Each row has a name. Each piece below is followed by the name of the row it came from, unless a question asks for something else. Each question is about the rows just above it. Places in a row count from 0.

Columns, left to right: P Z Y L G A
[ 1.30, -5.34, -7.18, -0.62,  5.02,  1.54] -> z_716
[ 1.47, -0.14, -2.25, -0.44, -0.26,  2.53] -> z_704
[-9.48,  5.03, -9.48,  5.03,  1.12,  5.03] -> z_35
[ 4.30, -0.15, -9.48, -0.14,  1.12, -0.13] -> z_501
[ 4.30,  5.03, -9.48, -0.14,  1.12, -2.07] -> z_26
[-0.44] is at row and place
z_704, 3
[-0.26,  1.12,  1.12] is in which column, read top down?
G
[-2.07] is at row and place
z_26, 5
Which column holds this, read top down? [-0.13, -2.07]
A
[1.47] is at row and place
z_704, 0
Every place of [5.03] in z_35:
1 3 5

Columns, left to right: T D B X F W
[-2.33, -7.61, -0.12, -0.11, -2.33, -1.78] = z_947
[-0.15, -7.07,  1.05, -1.93, -3.34, -0.07] = z_110
[-3.33, -7.19,  1.09, -1.93, -3.34, -0.14] = z_443
[-7.61, -7.07] is in which column, read top down?
D
[-0.11] is at row and place
z_947, 3
Places of [-0.12] in row z_947:
2
Row and place of [-0.14] in the named rows:
z_443, 5
[1.09] is at row and place
z_443, 2

Columns, left to right: J M N S C V
[ 5.97,  8.83,  2.08,  5.54, -2.27, -6.24] : z_994
[-0.82, -0.67,  4.55,  1.69, -4.03, -2.26] : z_842
[-4.69, -6.50,  0.29, -3.63, -3.50,  1.68] : z_12
[-4.03, -3.50] is in which column, read top down?
C
[-2.26] is at row and place
z_842, 5
Every place of [1.69] in z_842:
3

Columns, left to right: Lida mabu zemuz Pogep sorep Nek Fovad lafuz pibu Tukeb
[ 8.84, -1.61, -1.20, -7.31,  2.12,  0.83, -0.52, -0.33, -0.72, -0.49]  z_185
[-3.43, -7.84, -2.30,  0.00, -3.24,  2.80,  5.68, -7.04, -6.16, -2.62]  z_714
[ 2.13, -0.88, -0.75, -3.80, -3.10, -1.77, -5.37, -0.75, -3.10,  3.60]  z_362
[ 8.76,  1.02,  3.98, -1.37,  3.36, -3.11, -3.71,  6.34,  3.80,  3.04]  z_418
[ 8.84, -1.61, -1.20, -7.31, -2.39, -0.59,  4.08, -1.82, -4.17,  3.88]  z_882
[-2.48, -1.21, -0.71, -1.63, -1.65,  6.98, -0.26, -0.35, -0.70, -2.86]  z_601
[-1.17,  1.11,  2.62, -6.00, -4.70, -4.39, -2.88, -7.13,  0.85,  5.60]  z_833
[ 6.34, -1.82, -0.35, -7.13] is in which column, read top down?
lafuz
At which places does z_362 hold [-3.10]?
4 8
Row and place of [2.13] in the named rows:
z_362, 0
Which column holds [-7.84, -0.88] top down?
mabu
Where in the named rows is [-0.72]?
z_185, 8

Columns, left to right: K Q E R H
[ 1.96, -6.01, -4.80,  6.51,  8.31] -> z_831
[ 1.96, -6.01, -8.02, -3.60,  5.26] -> z_262
[-7.49,  2.16,  5.06, -3.51,  7.67] -> z_351
[-1.46,  6.46,  1.48,  4.16, -7.26] -> z_455
[ 0.91, -1.89, -3.54,  7.66, -1.16] -> z_847
[-7.88, -2.50,  3.29,  8.92, -0.72] -> z_897
[-7.49,  2.16,  5.06, -3.51, -6.13] -> z_991
[-0.90,  1.56, -2.25,  9.96, -1.21] -> z_292
[-7.91,  5.78, -5.51, -0.52,  3.43] -> z_487
Which column holds [-3.51,  9.96, -0.52] top down?
R
Row and place of [7.67] in the named rows:
z_351, 4
Where in the named rows is [8.92]?
z_897, 3
Which column holds [-1.46,  0.91, -7.88] top down?
K
Which column holds this, read top down? [ 2.16,  6.46, -1.89, -2.50,  2.16,  1.56]
Q

